In the rows, zero is written as 128.
Here are made-up things, facts about them, and rows of numbers that follow some of those facts. Name the thing behind each unnamed row.

Some facts about the things:
bagidrom: drudrel fuflok; terul p; grestos zave; lodri s
bastur: drudrel liba; grestos duniklon; lodri s
bisel: lodri t
bizogu: drudrel dele; terul b; grestos stotrus; lodri r
bovir: drudrel fuflok; terul h; lodri r
bradu: drudrel liba; terul c; lodri r
brale: lodri t
branun: drudrel gomumel; terul c; lodri r
braplik: drudrel flufen; terul d; grestos tenuter klasel klaran; lodri t
breda: drudrel grogu; terul c; grestos tuplotre; lodri r
brisinal: drudrel stogroge; terul b; grestos kotom; lodri r
brisker: lodri t
brivi: lodri t
bropoges: drudrel brisker; terul j; grestos mebras; lodri r
bruklepu: drudrel vudrum; lodri s
buvu: drudrel vudrum; lodri t
daba: drudrel loplur; terul i; grestos zoske; lodri s
daris: drudrel grogu; terul a; grestos fopo; lodri r
debrik: drudrel tanok; terul e; lodri r
defir: drudrel vudrum; terul b; lodri s
dele: lodri r
dezi: drudrel brisker; terul o; grestos remas; lodri s
doban: drudrel brivi; terul b; lodri r
drigrom: drudrel flufen; lodri s
drikla: drudrel liba; terul n; lodri t
dritra: drudrel stogroge; terul a; lodri r
drotos: drudrel guzi; grestos klister voflapek; lodri s
drozas: drudrel tregril; terul b; lodri s
drubrorun: drudrel guzi; terul m; grestos voflapek; lodri s
druzes: drudrel padrem; lodri t
duniklon: drudrel liba; terul d; lodri r
fabranis: drudrel neden; terul a; lodri r
fabron: drudrel brisker; terul m; lodri s
fasel: drudrel fesu; grestos skaplem plaflek gitruk; lodri r
fesu: lodri r
fleplu: drudrel brale; terul i; lodri s
flibuk: drudrel neden; terul d; grestos noru muvestur; lodri s
flidrogu: drudrel flufen; terul a; lodri t
flilo: drudrel fesu; terul b; lodri s
flufen: lodri r
fluken: drudrel vudrum; terul c; grestos bruklepu; lodri t
fopeses: drudrel podi; terul e; lodri r
fopo: drudrel grogu; terul f; lodri t
fuflok: lodri s
fugris: drudrel neden; terul o; lodri s
fumas: drudrel flufen; terul b; grestos flidrogu; lodri r
fusem: drudrel grogu; terul b; lodri s
gasko: drudrel stogroge; lodri s
gesak: drudrel bisel; grestos sudol lostar; lodri r
gevel: drudrel padrem; terul j; lodri r
gitruk: drudrel fesu; terul i; lodri t
gomumel: lodri r
gribane: drudrel fuflok; terul c; lodri r
grifluzo: drudrel gomumel; grestos tedol; lodri t
grino: drudrel fuflok; terul a; lodri r
gritum: drudrel brisker; terul f; lodri s
grogu: lodri s
grotas: drudrel neden; lodri s
grutrin: drudrel gomumel; terul l; grestos voska; lodri s
guzi: lodri s
kapler: drudrel podi; terul b; lodri s
kasos: drudrel dele; terul f; grestos moskul; lodri s
kibos: drudrel grogu; terul j; lodri r
kidokos: drudrel guzi; terul l; grestos drubrorun; lodri s
klaplibre: drudrel brisker; terul n; grestos tovuplon; lodri r
klaran: drudrel flufen; terul p; lodri s
klasel: drudrel flufen; terul n; grestos flidrogu; lodri s
klimer: drudrel vudrum; lodri r
klister: drudrel guzi; terul k; lodri t
klopin: drudrel brivi; terul c; lodri s
klostol: drudrel brisker; terul a; grestos tovuplon; lodri r
klunu: drudrel stoski; terul m; lodri r
kotom: drudrel stogroge; terul f; lodri r
kotral: drudrel zuta; terul h; grestos natam vagum; lodri s
lapal: drudrel brisker; grestos pados remas; lodri r
liba: lodri r
loplur: lodri r
lostar: drudrel bisel; terul p; grestos rostak; lodri t
mafos: drudrel zuta; grestos natam; lodri t
manam: drudrel bisel; terul e; lodri r
maplil: drudrel loplur; terul f; lodri s
mebras: drudrel brisker; terul i; lodri r
mivun: drudrel tregril; terul g; lodri r
mizen: drudrel neden; terul n; lodri s
mosar: drudrel fuflok; terul d; grestos bovir gribane bagidrom; lodri t
moskul: drudrel dele; grestos kasos; lodri t
motom: drudrel fuflok; terul i; grestos zave; lodri r
muvestur: drudrel neden; grestos toves; lodri r
natam: drudrel zuta; terul c; lodri r
neden: lodri r
negus: drudrel tregril; lodri r
niflesam: drudrel gomumel; lodri r
nimam: drudrel stoski; terul k; lodri r
nisu: drudrel vome; terul h; grestos nomon; lodri r
nomon: drudrel vome; terul m; lodri s
noru: drudrel neden; grestos grotas mizen muvestur; lodri t
pados: drudrel brisker; terul l; lodri s
padrem: lodri s
peto: drudrel padrem; terul a; grestos druzes gevel; lodri r
pifik: drudrel flufen; terul q; lodri s
plaflek: drudrel fesu; terul g; lodri s
pletefluk: drudrel gomumel; terul b; lodri s
plimer: drudrel zuta; terul a; lodri r
podi: lodri r
poris: drudrel bisel; terul d; lodri r
pustizin: drudrel grogu; terul h; grestos taba daris fopo staluplen; lodri s
regar: drudrel stoski; terul i; lodri t
remas: drudrel brisker; terul b; lodri s
rerabras: drudrel flufen; terul j; grestos drigrom; lodri r
retrul: drudrel liba; terul g; lodri r
rimun: drudrel dele; lodri r
rostak: drudrel bisel; terul a; lodri r
rupla: drudrel tregril; lodri r
ruplur: drudrel liba; terul a; lodri s
saklilok: drudrel liba; terul b; lodri s
sekon: drudrel stogroge; terul p; lodri s
senen: drudrel guzi; terul g; lodri r
setros: drudrel fuflok; terul q; grestos sotol; lodri s
sifak: drudrel stogroge; terul j; grestos brisinal; lodri r
simal: drudrel tanok; terul b; grestos toflom; lodri s
skapas: drudrel fesu; terul a; lodri s
skaplem: drudrel fesu; terul d; lodri s
skidrom: drudrel guzi; terul e; grestos drubrorun; lodri r
sotol: drudrel fuflok; terul e; grestos mosar; lodri s
staluplen: drudrel grogu; terul g; lodri s
stimek: drudrel neden; terul c; grestos muvestur; lodri t
stogroge: lodri s
stoski: lodri s
stotrus: drudrel dele; terul c; grestos bizogu rimun; lodri r
stuko: drudrel grogu; terul n; lodri t
sudol: drudrel bisel; terul b; lodri s
taba: drudrel grogu; terul o; grestos stuko; lodri r
tanok: lodri r
tedol: drudrel gomumel; terul h; lodri r
tenuter: drudrel flufen; terul c; lodri s
tobrenil: drudrel vome; terul d; lodri t
tofle: drudrel brisker; terul g; grestos bropoges; lodri s
toflom: drudrel tanok; terul c; lodri r
tosumo: drudrel gomumel; terul e; lodri r
toves: drudrel neden; terul b; grestos fugris mizen; lodri s
tovuplon: drudrel brisker; terul h; lodri s
tregril: lodri t
trenes: drudrel fesu; terul c; lodri r
tridel: drudrel padrem; terul h; lodri t
tritruklol: drudrel zuta; terul b; grestos natam plimer; lodri s
trobros: drudrel tregril; terul a; lodri t
troru: drudrel brale; terul a; lodri s
trumik: drudrel brale; grestos fleplu; lodri s
trupam: drudrel liba; grestos saklilok drikla bradu duniklon; lodri r
tuplotre: drudrel grogu; grestos pustizin staluplen; lodri t
vagum: drudrel zuta; terul d; grestos mafos plimer; lodri s
vetrik: drudrel gomumel; terul f; grestos niflesam; lodri r
viduflon: drudrel stogroge; terul d; grestos kotom; lodri r
vifa: drudrel loplur; terul m; lodri s
vilede: drudrel flufen; grestos braplik klaran; lodri t
visek: drudrel stogroge; grestos sekon; lodri t
voflapek: drudrel guzi; grestos klister; lodri s
vome: lodri t
voska: drudrel gomumel; terul d; lodri s
vudrum: lodri r
vuflon: drudrel gomumel; terul a; grestos niflesam tosumo grutrin; lodri r
vulin: drudrel bisel; terul c; lodri t
vusa: drudrel brisker; terul d; grestos tofle; lodri t
zave: drudrel fuflok; terul b; lodri s
zipir: drudrel grogu; terul d; grestos zukle; lodri t
zoske: drudrel loplur; terul a; grestos vifa; lodri r
zova: drudrel dele; terul a; grestos moskul; lodri r
zukle: drudrel grogu; terul e; grestos zipir; lodri t
zuta: lodri s

Known rows:
fugris: [124 184  98 114 145 143 143  75 122 144 138 130 119 118 164  94 124 127
 121 133 138 165 153 151 145  82 102 164 149 121 109 108 117 106 103 146
 150 125 146 133 143 115  88 100 121 118  84 131 119 110 114  74 116 143]
drozas: [132 160 111 129 153 138 137 143 126 104 122 160  94 124 139 101 120 120
 149 128 120 138 148 134 139 113 104 133 137 129 142 148 123 133 141 152
 126 129 134 157 124 100 122 112 117 119 110 112 116 120 136 121 123 155]
drotos: [120  99 114 125 136 147 142 176 129  83 109 114 123 132 120 134  80  87
 151 130 143 122 108  95  99 128  91 117 135 100 135 129 131 179 178 122
 156 104 134 173 108 105 160 156 100 128 135  67 104 123 165 174  98 162]
stoski: [106  96 101 157 112 161 116 138 138 100 123 114 118 104  77 144 183 158
  65 120 175  70 145 149 156  99  83  81 186  98 135 133  45 141 115  78
 107 182 117 177 128 150 133 141 139 156 114 102 184  84 150 116 135  94]
niflesam: [127 114 142 125 151 121 154 104 109 130  98 111 156 179 165 135 104 126
 126 143 123 176 130 154 121 157 118 151 123 128  99 100 142  87  74 102
 146  99 117  73 180 104 121 129 154 148 123 154 131 121 139 106 141 133]
drigrom: [117 147 113 136 176 125 151 123 121 106 107 111 123 165 174 106 112 126
 106 143 138 168 126 146 123 112  84 145 156  99  78  83 125  96  87 139
 159 107 143 126 165  89 131 107 137 137 121 118 131 100 143 115 114 128]
rimun: [141 133 134 122 138 105 122  77 120 169 126 114 151 163 166 119 140 145
 119 138 111 163 143 153 143 134 136 159 122 146 114 112 140  87  84 103
 123 119 124  85 148 123 101 120 161 135 121 160 128 138 118  94 138 118]
mosar: [100 132 148 104 107  99 127 133 130 131 137 138 133  97 108  87 152 152
 111 136  99 107 106 133 128 109 170 150 131 140  94 103 148 127 149 176
 128 124 150  80 110 140 117 142 122 114 130 136 113 156 118 148 104  93]
duniklon: [128 134 161 125 142  95 124 104 121 151 105 127 163 172 146 103 130 129
 120 128 116 158 126 146 141 151 150 150 122 133  89 100 151  94  81 110
 118 113 120  85 157 126 116 129 151 153 109 178 141 130 131 112 130  95]
sudol: [139 196 101 133 163 125 125  92 131 141 142 163  89 126 162  72 154 145
 121 139 108 153 165 158 168  79 121 166 140 147 119 130 121  99 108 162
 106 140 146 141 129 105  95  86 140 117  92 138 123 124 112  74 123 123]
fesu: [111  67 131 153  88 160 128 121 122 131 118 114 143 115  79 175 178 170
  85 122 156  74 140 163 142 141 122  79 154 119 146 150  57 132  99  42
  91 184  92 132 139 155 127 166 154 165 130 132 183 102 132 118 157 102]
trenes: [151 113 111 141 132 155 148  86 108 159 135 112 132 137 162 165 121 130
 144 141 117 150 140 139 104 139 129 147 103 143 167 144 111 116 129 105
 137 119 122 104 133 113 121 132 132 118 149  99  93 144 119 114 142 178]
brisker: [126  85  52 125  69 129  74 164 173  83 159 127 162 109  56 216 203 153
  80  91 153  24 102 104 142 113 106  42 149 119 133 148 108 105 110 105
 129 212 129 103 110 170 166  89 139 100 155 153 207  82  76 110 208 115]
fabron: [167 162  27 120 138 123  81 127 185 108 160 125 164 132 143 166 121  90
 152  91 131 114 115  86 120  97  84  99 109 114 131 138 171 126 133 125
 173 152 163 157  82 124 146  54 111  80 135 141 131  98  71  94 162 175]
toflom: [155 133 108 150 145 149 143  65 106 174 142 107 121 144 185 162 144 147
 127 143 125 167 152 159 122 131 129 157 109 144 148 126 110  79  87 110
 135 123 127  98 149 111 109 108 148 120 148 132 111 139 100  93 153 155]
sifak: [118  84 169  78  76  92 121 143 120 115 107 113 196 111  84  98  76  98
 179 116 128 105 108 106 116 151 138 145 110 139 155 154 174 188 184  76
 132 119 107 115  90 139 136 201 122 154 100 119 101 155 162 162 100 141]
zukle: [151 163 197  78  70  90  72 112  97 176 193 133  85  79  95 115 123 128
 130 135 166 122 162  50 181 121 162 145 129 139 185 150 159 148 161 222
 101  88 110 121 115 222 108 117 123 100 124 143 133 183 139 132  95  89]
natam: [148 126 118 155 161 166 175  93 107 156 139 107 113 167 198 184 120 146
 127 152 137 187 140 158 106 155 114 141 118 124 125 122 112  64  66 120
 151 112 113 100 175  93 126 109 159 120 169 128 117 124 105 107 166 166]

Rows to name:
No name comes twice in this set of rows, the named rows included.
[104 113 137 115 128 140 173 172 124 105 148 116 102 122 141 153 125 145
 115 142 136 135 105 126  97 137 134 122 137 107  78 104 142 100 121 178
 171 122 132 104 151 111 148 119 130  97 174 122 123 130 113 159 141 131]	mafos
[154 116 111  92 111  76 102 172 189 104 132 108 210 164 135 161  95  90
 172  90 132 106  83  92 111 167 124  89  98 116  87 138 229 123 105  83
 168 162 117 136 104 116 167 102 155 108 148 197 158 120  78 131 192 144]	bropoges
[148 137  77 137 160 157 129  99 114 134 140 113 104 129 166 139 126 119
 124 144 135 146 141 123 120  96  85 140 132 125 158 133 101 126 140 136
 144 117 144 147 121 106 128 107 108 109 135  81 104 124 136 104 113 176]	klopin
[120 149 122 147 156 167 189 195 139  82 129 147  72 117 143 127  91 114
 161 131 141 142 125 134  99 132 114 104 128 109 119 153 121 153 159 148
 139 136 129 205 122  77 154 120 111 114 146  90 100 121 128 168 129 172]	tritruklol
[148 144 205  83  80  81  60 114 109 184 180 118  97  89  96 114 128 126
 115 138 157 116 146  41 175 122 166 142 129 136 169 126 165 157 167 217
  98  82 112 122 106 234 111 120 117 113 129 150 135 185 142 148  89  66]	zipir
[107 133 175 174 135 163 190 164 171 184 167 120 108  76 152 121 143 160
 156 120 100 126  96 184  74 147 224 125  74 139  74 140 135 145 158 109
 114 190 136 222  69  97 139 157 141 112 196 135  79 178  54 199 139 107]	zova
[127 119 147 127 116 146 172 143 113 120 114 154 115 119 124 123 106 124
 181 125  98 135 129 154 104 155 156 131  94 157 166 171 128 151 168 112
 115 138 110 127 118  92 128 164 117 132 127 109  80 151 127 149 137 181]	fumas
[159 142 236  94  98  90 105 127 114 188 168  81 125 124 137 136  83 113
 146 127 192 155 148  71 156 164 154 135 125 111 136 143 186 151 110 140
 111 102  75 189 130 198 127 140 163 136 145 176 144 168 131 153 117  76]	kibos
[123 146 176 107 131  93 145 112 140 157 126 104 163 151 164  99 120 146
 122 132 137 162 122 160 137 142 146 152 138 122  53  99 175  83  66 103
 136 141 107 119 154 116 115 129 180 140 120 192 146 136 105 111 144  87]	gevel
[137 128 131 123 121 150 146  90 117 159 134 112 150 125 144 154 111 121
 151 128 132 151 131 139 109 147 140 141 103 138 145 137 127 125 122  96
 140 121 122 114 132 125 113 138 134 124 133 126 105 138 108 110 139 159]	klunu
[182 115 177 141 116 172 135 118  89 192 181  83  76 121 159 214  82 109
 156 145 189 171 165  61 112 178 137 118 100 110 213 167 128 150 142 145
 118  87  85 193 131 173 149 124 136 108 201  96 111 168 128 166 132 156]	breda
[149 135 199 101 108 127 119 142 101 164 189  99  69 119 140 175 104 124
 110 149 188 153 142  54 141 148 138 126 147  93 141 121 153 113 119 221
 141  80 101 144 152 195 139  95 138  97 178 140 146 165 130 152 119  92]	tuplotre
[ 91 125 148 101 115 106 145 148 119 114 124 136 131 120 113  94 132 142
 113 136 108 118 100 138 115 124 156 140 135 134  83  96 146 116 140 170
 140 115 140  73 133 126 127 145 119 122 132 127 116 142 133 151 108 105]	braplik
[144 154  72 140 171 147 140  67 107 141 130 118 108 148 181 111 143 139
 108 147 123 168 153 151 138  84  82 166 150 128 137 105  92  92 106 143
 149 104 149 105 137  95 102  99 129 117 115  94 109 110 135  77 113 157]	tenuter

The same things again, as new rows of numbers:
Known rows:
rostak: [136 147 134 124 147 136 119 120 141 125 138 117 133 127 142 147 118 108
 143 131 137 102 117 113 140 133 155]
fabranis: [135 145 130 123 148 132 118 116 139 122 137 117 131 130 142 148 117 109
 141 129 138 101 117 111 142 133 153]
plimer: [136 146 135 124 146 135 120 120 141 126 137 116 132 127 142 146 118 107
 140 132 137 103 117 114 140 132 155]
grino: [133 147 133 124 147 133 117 117 138 121 135 118 131 130 144 147 116 109
 143 129 137 102 117 111 143 133 155]
flidrogu: [111 114  94 115 141 137 140 121 133 138 126 135 144 122 129 127 106 115
 130 123 146 112  97 119 144 127 152]
zova: [104 155 149 140 138  87 125 155 115 116  84 111  98 167 111 126 179 167
 114 120 118  95 140 137 124  98 176]
bizogu: [133 171 156 152 136 127 149 147 127 113 100 125  92 150 104 114 127 138
 134 134 134 155 142 141 122 102 139]
fusem: [111 153 102 112 142 118 133  71  99  99 137 160 118 116 136 145 108 145
 134 135 144 119  94 114 140 156 122]
toflom: [134 142 139 123 148 131 123 107 151 133 142 114 137 130 138 150 126  97
 133 133 138  97 115 119 140 127 170]
manam: [142 126 135 131 138 130 109 127 136 116 155 124 131 130 145 152 125 102
 124 128 129 107 122 112 152 128 148]
tosumo: [141 129 131 130 139 128 108 125 133 110 154 126 130 135 144 153 122 103
 127 127 132 110 119 113 157 130 147]
staluplen: [112 144 115 103 131 116 131  57 120 105 142 156 138 143 132 147 108 138
 121 129 158 110  91 127 146 152 130]
gitruk: [118 109  87 116 139 136 145 128 136 144 141 144 141 120 125 143 113 113
 120 127 115 118 104 110 145 122 141]
vifa: [124 113 116 134 132 126 113 104 103 119 151 131 122  73 143 126 137 118
 123 146 140 118 112 123 121 149 140]
klaplibre: [164  93 203 148 105 151 123 214 185 203 112  50 155 108 117  85 189 100
 120 136 108 130 193 167  60  94 149]
drikla: [114  92  94 123 134 129 129 115 137 143 136 129 147 123 135 129 121  96
 119 119 146 105  99 127 150 121 163]
drigrom: [129 125 119 116 124 128 120 112 105 113 157 152 133 100 136 141 124 139
 118 144 129 122 111 115 128 152 113]
gasko: [129 122 122 115 123 132 121 115 108 114 158 150 135  98 137 140 125 138
 115 145 126 121 112 116 125 151 115]

Name these rows:
No name comes twice in this set of rows, the named rows included.
[149  86 186 136  94 149 134 189 163 211 116  69 157  75 110  75 194 129
 113 149 101 144 185 172  32 114 122]	dezi
[150  88 161 125 101 163 166 231 181 228 107  84 168 105  89  84 167 130
 111 137  80 150 175 154  51  88 123]	vusa
[117  97  91 130 139 134 131 127 128 140 143 135 137 103 130 131 122  98
 119 129 133 114 101 118 145 121 160]	tridel
[165 115 203 139 111 163 133 224 181 202 105  54 155 103 113  86 176 119
 131 142 105 133 188 156  49  99 142]	klostol
[175 111 201 144 104 166 127 253 164 187 121  73 148  96 111  96 173 131
 121 150  88 144 192 144  59  99 121]	lapal
[101 104  78 128 140 117 128  85 122 113 133 148 130 142 133 137 106 100
 121 112 159 111  83 125 178 125 162]	stuko
[124 133 144 140 113 117 140 129 102 107 123 149 105 126 102 110 143 158
 104 139 133 159 134 149 113 119 110]	bastur
[111 117 146 148 111 102 137  89 122 117 112 130 112 143 105 100 155 129
 105 125 154 152 134 175 118 114 137]	klasel
[175 102 173 116 121 171 119 212 190 214 153  65 178  76 143 131 162  99
 134 147  72 106 175 114  68 124 130]	mebras
[158 100 167 100 110 175 126 191 161 216 142  78 188  41 137 106 163 135
 131 162  93 107 157 125  36 150 115]	remas
[143 143 127 130 141 136 114 142 120 105 151 137 122 124 142 156 111 120
 134 135 121 117 119 101 153 133 132]	niflesam
[111 119 120 123 126 119 128  82 124 130 148 123 136  93 139 140 127 117
 123 135 133 118 112 133 130 152 132]	fugris
[155 103 205 117  86 155 145 193 177 212 110  74 175 101  98  75 183 146
 109 149 114 141 179 178  28 113 117]	tofle
[124 131 132  98 123 129 129  88 133 133 144 138 155 122 131 140 125 137
 118 137 145 103 105 130 121 150 130]	plaflek

